What can hang from each mark
k525: k223 k283 k294 k678
k738: k223 k283 k384 k525
k469: k223 k384 k525
k294: k223 k384 k739
k131: k283 k384 k678
k678: k719
k283: k469 k738
k739: k131 k384 k678 k719
k223: k738
k384: k294 k739
k719: k294 k469 k678

Each row is shifted at random along 7 fixed directions that mean nothing.
Known rows, with every way that one mark hangs from another
k678[k719[k294[k739] k469[k223 k384 k525]]]: [ 211  293 -106  -30 -138   40  -87   93   94  248  -69   48  -74  235
   80  137   29 -145  -88   52   20  253  114  259 -181 -147 -163  147
   90  -40  -18  112  -87  -59   14   12  -40  -88  -17   44  101   44
  206  236   86  106  -74]
k738[k223 k283[k469[k384]] k525[k294]]: [   4  321   64  246  -32  -72 -124  148   31  -89  -13   27  -72  201
  178   57  131  -90 -160  -45   46  362   95  -60  153  174 -226 -179
   19  152 -122 -154   31 -174 -191  168 -187  -90 -245  182   93  -93
  369  -13 -261   93 -219]
k384[k739[k131 k719[k294]]]: [ 272 -340   98  226  260  103  -57 -110  -84  105 -172   78 -211  206
 -111    6 -226  126 -226 -197 -178  214  301   50 -216   19 -102   29
  112  -38  -25 -235   25   36   11   62 -164 -112 -199  312  304 -511
  399  231 -131   75  -92]
k283[k738[k223 k525[k678]]]: [ 136 -123   85   -4  145   13  -55 -286  -67  -44  -66   52 -142   39
  -28   16 -189   68 -282   34 -130  262    6 -143  -87   -4 -153 -107
  -10  121  -40 -189  126  -30   28  -83  -84 -143 -115  334  120  -45
  270   37  -51   68 -298]
k738[k223 k283 k384 k525[k294]]: [  88   70   20  -20 -210 -108 -111   -1  -17   81  -93  112  -66   72
  317   66  131 -130 -294   84   21  391  -81 -180  114  108 -105 -186
 -104   52  -45  -32   77  -92 -185  -28   49 -256  -97  255   47  -15
   44  -15 -114  179 -164]
k294[k223[k738] k384[k739[k131 k719]]]: [ -14  105  -14  132   52    9   -5  -84   76  140  126  -41 -222   10
  150   59  476   -6 -115  130 -152  199  -36  143  -65   76  175   62
 -214  -82  108   97  -64   98  139   -1  -95  -11   62  -97  -45  -19
  -51  168  118  -25 -276]
k384[k739[k131 k719[k469[k525]]]]: [ -37   92    7  134  -59   50 -114   64  -95   52  -55  -18  -34   88
   88   21  162  -49   73  -50  -33  235   59  158   45  -50  177  -15
   20  -81 -122   96 -184   14   64   -8  -45  -18   23   35  104  -75
  -84  252  -25   38  -21]
k719[k294 k469[k384[k739] k525[k223 k678]]]: [ 404  -29  115   30  230  140  -26 -219  106  283  -16   72 -225  176
 -142   47 -226  114 -259  -18 -155  249  186   61 -386  -82 -240   82
  129   39  -90 -366  123   63   94  -71 -274  -47 -151  300  242  -41
  634  147   47  -45 -296]
k384[k294[k223] k739[k678 k719]]: [ -40  574 -172 -111 -386  -50  -62  -51  125  108   93  -14  327   94
  408  111  532 -393  -55  298  -57  373 -326  168  -79  111  140  -58
 -173  -82  165  539  -78   99   25  -72   78 -276  176  -94  -94  327
 -400  184  235  144 -158]
k384[k294 k739[k131[k678]]]: [ -11   72   86  338  149  -67  -36  139   55 -267  114  -37 -151 -139
   69  -39  411   17 -141   15 -129  193 -190  153  242  323   14  186
  -82  -50  132   11 -135  -44  -16 -113 -107   -1  -29 -200  -21 -269
  -61  -65 -124   35 -232]
k131[k678[k719[k294]]]: [ -20  330  -65   91  179   72  157 -206  126  -50  147 -150 -172   28
   21   77  118   48  -76  261 -265  211 -125  204 -232   -2   61  195
  -79   17  247  161   62  169  315 -112 -194   22   30 -122   18  140
  -26  -91  204  -88 -336]
k678[k719[k294[k384[k739]] k469]]: [ 195   55   99  124  114  -42  -54   15  116  128   31  204 -429    3
  149   67  137  -19 -308   59 -139  303  202  201  -35  183 -394  139
  -57  -50  176   17   55  -24  -59 -127  -26 -217 -234   35   56 -332
  388  124 -109  203 -282]
k294[k223 k384 k739[k719]]: [ 105  229  -25  -47  101    8   40 -127   22  274    9   32 -234  131
  -15   76  286   14 -133   93  -30  178    9   47 -225  -34  -70   14
 -157  -18  -33   77   91   85   91  -55   10  -82   77  117   43   35
   41   45  151   23 -133]
k283[k469[k223[k738] k384[k739[k678]] k525[k294]]]: [ 283 -188  -67  -51  255  127 -138   20  -46  114 -111  -17 -112  197
 -114  114 -103   31 -131  -13  -16  152    8    4 -293 -365  135   90
  174  -91 -190 -237   30 -101   62   62  -94  -54  -20  169  122  -35
  191  202   72  -43  -73]
k283[k738[k384[k294]]]: [ -20 -171 -116    9   98  -17 -128  114 -120    7  -24   26 -158  -39
  207   94  237 -147    4   59  -56  159  -28  -90  -53 -154  119   30
 -141 -253   74  185  108  -69   42  -93  122 -171  -46  -27 -128 -272
 -276   24  -35  100  -98]
k719[k294[k223[k738[k525]] k739[k384]] k469 k678]: [ 288  -77 -149 -133 -289   63 -191 -175  -25  394  -96  124    1  134
  220   59  107 -118 -205  115  -78  334   46  -35 -316 -124  -18 -154
 -190 -165  -33   82  147  -30    9  -50  -39 -287    1  310  148  -42
  173  334   74  117 -151]
k738[k223 k384[k739[k131]]]: [ 138  -42   96   69  -18  -60   45 -142   74  123   27   47 -155   17
  194    7  197  -10 -261  121 -133  251   -8   42   52  165 -100  -14
 -214   16   88   30  -62   87   41  -55    8 -139  -21  117    7  -16
    5  148   22   92 -298]
k294[k223[k738[k525[k283 k678[k719]]]] k739]: [ -43    1 -126   59  240   45 -214   55 -183 -181   12  -18 -210   50
  -35  104   79  139 -120  -28  -67  205  -84  122  -59 -136   65   24
   77  -94  -38  -83  126 -205   72  -24  -98   -5   29  -12   13 -184
   65   50 -101   75 -200]
k223[k738[k384[k294[k739[k678[k719]]]] k525[k283]]]: [ 101   -3  125  -20  118  -45  -97  -90  -24   77  -91  -38 -149  -89
   16   79   83  -40 -416   87   51  318 -432 -208   97   79  290  -14
 -164   43 -190 -150   31   41 -130 -182    3  -99  178  188  191  -21
 -200 -205  164  -88  -57]
k719[k294[k739[k131]] k469[k384] k678]: [ 231   32   74  282   43  -38  -36   71  145   73   70   99 -316  -73
  174   -1  220  -28 -214   36 -259  269  154  229   13  248 -287  184
 -124  -81  185  -18  -36 -109   52  -57 -146  -92 -136  -63   42 -310
  390  140  -81  127 -285]
k469[k525[k283 k294]]: [-110   85 -149   -4  -12   29 -203   63 -136  -32    2   35  -20   38
  113   46   58  -97   83  -37  -50  221  -21   38  -98 -200  156  -24
  147 -137  -18  114  107 -127  -22   30  -38  -93  -74   12   33  -73
  -48   42  -77  103  -32]
k384[k739[k678[k719[k294 k469]]]]: [ 364  -64   56  335  382   47   38  192   88 -212 -107 -129 -210  154
 -205  164  -45  211 -267  -93  -86   28   22  228   36  182 -203  335
  138  -13  -43 -324 -105 -238  -29  -87 -144   20  -25  -63  163 -376
  419 -172  -95   16   27]
k469[k384[k294[k739[k131[k283]]]]]: [ 177 -195  257   10  257   13  -90 -269  -78  304  -20  273 -462  -39
  -24 -131   22   38 -319  -12 -196  395  212 -136 -154  -11 -211  -55
 -124  -18   54 -140  258  230   79  -88  -67 -174 -249  411  247 -300
  225  198  -28   45 -399]
k678[k719[k469[k223[k738[k384[k739]]] k525]]]: [ 209 -115   -5 -144   43   98  -99 -112  -40  264 -103   61 -205  165
    4  112  -71   14 -161   79    8  237   98   73 -194 -298   19   55
   -9  -96  -98  -49    9   63  107  -90   27 -106   -4  209  111   27
   52  258  102   19 -145]
k719[k469[k223[k738] k384] k678]: [ 294  -34  -90   54 -114  -29  -79  155  100   87 -180  -71   55   58
   90  195  231 -110  -87   17  -13   55  -44   77  109 -103  -25  188
  -36 -214 -134  -71  -99 -289  -50  -39  121  -79  130  -39   28  -90
   57 -133   53   78  173]
k739[k131[k283[k469[k223] k738]] k384 k678 k719]: [  61 -218  -33   61  465  134 -166  146 -232    7 -157  -78 -327  107
   36  211  181  149    8   39 -306  215  225   96 -104 -462  210   39
   20 -198  -74 -160  135 -142  465   49   26   27  -51   28    4 -246
  -54  247   44   41 -210]
k294[k223 k739[k131[k384] k678[k719]]]: [ 200   28   27  159  331  -49  108   80   69  -66  -65 -132 -305  -17
  -83  184  290  202 -285   84 -138   84 -236  241   99   94   17  287
  -33   13  -35 -156 -178 -116  136 -129   37   78  204 -147   14 -119
   13 -126  128   17 -108]
k678[k719[k294[k739] k469]]: [  -4  271  156   15   52  -27   37  -88   39  155   14   21 -254  -44
   15   68   83 -103 -115   50   90  196  -46  -79   98  118  -88   48
 -240   20 -129   82   -7  135    8 -191   46  -32   19   86   92   11
 -110 -120  101  -68  -44]
k739[k131[k283[k738[k223 k384]]] k678]: [ -69  123  -50  267  197  -10   29  108   15 -232  118 -264 -138  -41
  205  125  530   87  -44  226 -276  161 -144  116  173   55  229  108
 -267  -70  140   29   14 -113  330  -34 -125  118  112 -256 -170   26
 -218  -93   73  -70 -356]
k469[k223[k738] k384[k294] k525[k283 k678]]: [ 225   26  115 -127 -157 -175 -221  144  195   69  -82  148 -156 -298
  186  126  269 -251 -433   85   -9  255 -359  -46  346   70   20  258
   85  -44  -14 -185 -119 -234 -323 -199  224 -192   46  -83   25   36
    5 -229  109  174   31]
k738[k384[k739[k678 k719[k294]]]]: [ 354  -94  -16   88 -104  -68  -42  100   77  123 -285  -29  138  118
  183  174  125 -139 -366    1  -43  229 -196   38   57  146   75   57
   -2  -73 -112  -29 -120 -166 -248  -40  116 -272  154  132  193 -247
   -3 -101   68  172  228]
k131[k283[k738] k384[k294 k739] k678[k719]]: [-259  218 -194  120   39    8 -208  113 -120 -115   31 -123   89   27
  325  110  628 -152   32  221 -130  338 -216  122   44 -111  391  -61
 -191 -275  102  425  187   92  145  -54  -47  -77   98 -148  -76 -162
 -568   47   25   15 -292]
k294[k223 k384[k739[k719]]]: [  37   26  181   28  255  -64  -16  108  -62  157  -63  110 -476  -72
  -55   63  361   53 -144  -67  107  151   11 -117  183   46  -80   68
 -185  -60 -222 -125    8  -19  -27 -195  175   -8   -6   47  -18 -252
  -83 -126  -57   29   -8]
k384[k294[k739[k131[k283] k719[k678]]]]: [ 119  145   91  111   97  -12   -2  -37   69   53  -21  -94 -125  -72
   20   38  312   -2 -242  130 -147  210 -211    3   92  149  180  156
 -187  -42   36  -19  -29  114   91 -157  -45   -4  160  -10  127  -24
 -203 -120  201  -71  -99]
k738[k283[k469] k384 k525[k223 k678]]: [ 167   35 -120  -42    4  -27 -175   62  -50   10  -99   22  -19  129
  246  168   79   -1 -198  116 -134  313  -20   75  -65 -142 -127 -119
   50  -53  -30  -90  106 -249   13   14   25 -224  -31  148   -8   -7
  156   52  -60  232 -201]
k738[k223 k283 k384 k525[k678]]: [ 134   86  211  -20  -21 -227   48  132  131  -77  -44  -31 -332 -295
  177  101  397   15 -450  205   43  183 -457 -223  567  298   -9  133
 -247  119 -108 -254 -131 -167 -161 -323  229  -52  174  -68  -92  172
 -226 -484   73   48  -54]
k223[k738[k525[k678[k719]]]]: [  95 -155  178   56   48 -168  -71  -29   46 -169 -137  110 -283 -265
   79   90  -43  -13 -464   -3  -71  260 -256   11  382  213  -94  136
  110   94  -12 -174 -188 -229 -277 -196  169 -188  -23   34  108 -210
  126 -227  -82  216   -3]
k469[k384[k294 k739[k678]]]: [ 253  -79   48 -116  -20  -12  -71 -173  -30  286 -174  129   87   82
   86    6   44 -207 -237   27  -19  320 -134 -148 -173  -57    9  -93
  -74  -99 -129   77   80   96 -100  -89  100 -308   44  358  201 -107
  -90   68   98   84  -11]
k739[k678[k719[k294 k469[k223[k738[k384 k525]]]]]]: [ -60  132  -81  189   64   34  -96  241  -12 -146  127   21 -406  -22
  303  152  286   -9  -11  150 -191  377   79  280   12  -54  -48  145
  -32 -125  215   92  -18 -192  272  -98 -114  -22 -189 -264 -178 -176
  114  244 -131  121 -425]
k739[k384 k719[k294 k469 k678]]: [-117    4  180  109  287   39    2  167 -117  140   11   78 -640 -227
  122   83  300    3   95    2 -127  267  160 -119  108  -88   75   90
 -232 -208  -98  -35   88   32  321 -267   72   66 -140 -102  -76 -308
 -150  -26  -50  -47 -128]
k131[k283 k384 k678]: [ 252 -109  -40  -43   18  -31  -43 -212   19  130 -182   15  -33   26
   88   70  258   85 -317  191 -266  247 -120   64  -71 -108   17   12
   -8 -103   56  -26  218    1   18  -95   65 -229   57  227  214  -79
   30 -135  119  131 -129]

Rows
[ 243 -182   46  -10    7  -41 -129  -66   -9  205 -170   88  -37   66
   70   26  269  -36 -314   41  -26  217  -79 -106   17   17   22  -24
  -62 -145  -51  -38  159   79 -196  -99   80 -239  -23  272  222 -245
  -68  -58   15   86  -36]	k131[k283 k384[k294 k739]]
[  83  -34 -167 -128  142   47 -221   21 -180  100  -78  -41   17   95
  188  119  279 -125  -73  199  -77  247 -111 -117 -204 -312  216 -126
 -245 -248  -45  191  296   -9  149  -51   77 -230  104  163  -12  -60
 -373  111  151   31 -158]	k131[k283[k469 k738[k384[k294[k739[k678]]]]]]
[ -34 -152  -62  -36 -154  -33 -168   -6 -118  178  -71   70   70   -2
  274   26  287 -272  -41   15   96  252 -136 -198    0  -60  249 -152
 -237 -265  -89  258   60   69 -147  -57  130 -251   40  149   17 -207
 -424   85  -13   53   19]	k223[k738[k384[k294 k739]]]
[  31   47  -44   43   96  -38    8   61   74   52   88  -91 -260 -158
  194  132  627   -6 -154  229 -174  150 -283  145   81   30  322  199
 -246 -155   92  102 -148  -26  201 -147   84   -8  239 -285 -174   55
 -320   54  230   -3 -176]	k294[k223[k738] k384[k739[k131 k678 k719]]]
[  17  105  -80  117   53   25 -167  233  -67   49  -78  -38  -43  206
  121  175  255 -158    2  -51  115  203   43    4  -40 -116  101  -32
  -63 -155 -141   47   -8  -81  -44   99    0  -84  -26   35   15 -216
 -100  146  -35   30    0]	k283[k469[k223[k738[k384[k294[k739[k719]]]]]]]
[  50  107 -119  307  262   90   71  171   14 -144  145 -198 -104  265
  -28   60  309  119   57   24  -23   48   23   98 -173   64   37  121
  -90 -111   85  -10   31   20  154   32 -274   99  -42 -128  -81 -153
   18   34  -89 -116 -265]	k738[k223 k384[k294 k739]]
[   3  -24   43  121  192  -57  -35   86 -117   11 -148    4 -151  -55
  109  100  230  -26 -121  -26  -67  262 -142   99  136   15  105   34
 -103 -111 -149   81 -132  -87   51  -97  125  -78  141    1   37 -302
 -224   -8  -18  105   -4]	k294[k384[k739[k131 k678[k719]]]]
[ -13  219 -307  140  172  118  -30  244 -120  -66  -35 -290   98  405
   19  174  289   43  295   43   -1   -1  127   58 -201 -363  158  -30
  -56 -210 -136   61  109 -140  268  214 -132  100   81  -44  -78   40
 -147    7   -2  -91  -32]	k738[k223 k283[k469[k384]]]
[  70  -68   28  194  178   -3  -95  227  -15  -31   39   81 -292   15
  -47  -58  196    1  -60 -105    7  169   51   89   14   30  -37  179
  112  -96   29  -41  -71  -81 -103  -46  -94  -18 -164  -63   29 -319
  125   89 -179   56 -122]	k469[k384[k294 k739] k525]
[  54  284 -187   78 -167   38 -258  186  -85   67  -78   58  154  383
  215   62  169 -203   60  -11   31  381  192   75 -176 -184 -145 -194
   82  -84  -40  115  107 -141  -37  217 -133 -191 -202  211   80 -101
  173  278 -182  168 -190]	k738[k283[k469[k223 k384[k294]]] k525]
[-111  248  -54  301   97  -15  -83  -68   -9 -159   19 -156    7  112
  208  103  433   49 -187  170 -272  362  -56  253   86  110   98  -70
 -168    5  113  139   98   27  179   85 -222   12   46  -10   61 -125
  -34   99   -6   30 -460]	k294[k739[k131[k283[k738[k223]] k384 k678[k719]]]]
[ 163    0    7  126  374   12  -39   37  -62  -34  -34  107 -356   49
  -42  131   63  119 -153 -101 -117  195   77   25 -205  -20 -291   81
  118  -59  -53 -265  176 -199   31  -57  -79  -91 -148   89   27 -380
  454 -116 -179  121 -177]	k525[k294[k223 k384] k678]
[   1  340 -109    6 -181   -4  -81  118   -5   74   20   14  -40  -12
  234  121  360 -188  148   92    2  211   21   22   39  -29 -120   26
 -255 -211  -42  215   54 -121  137 -167   77  -83    5  -89 -124  -35
 -128  -31  -23   77  -54]	k719[k294[k223] k469 k678]
[  -2  455   64  112   75 -101 -151  157  105 -187  195   92 -277  -63
  125   43  300  -49 -248   89  -26  297  -95  128  163  261 -301   76
   12  141   72  -88   22 -210 -130  -40 -119  -77 -132 -109  -69   76
  309  -47 -119  132 -322]	k738[k283[k469[k525[k294[k223 k739] k678]]]]
[ 153  -26    9 -165  248  124  -77  -45 -129  129   15  145 -502  -55
  -77   64  -32  112   19   50  -99  195  149  -45 -266 -329 -167  132
    4 -136  -52 -179  182  -17  313 -279   13  -36 -144   96  -30  -58
  176  118    6   19 -248]	k719[k294[k223] k469[k525[k678]]]
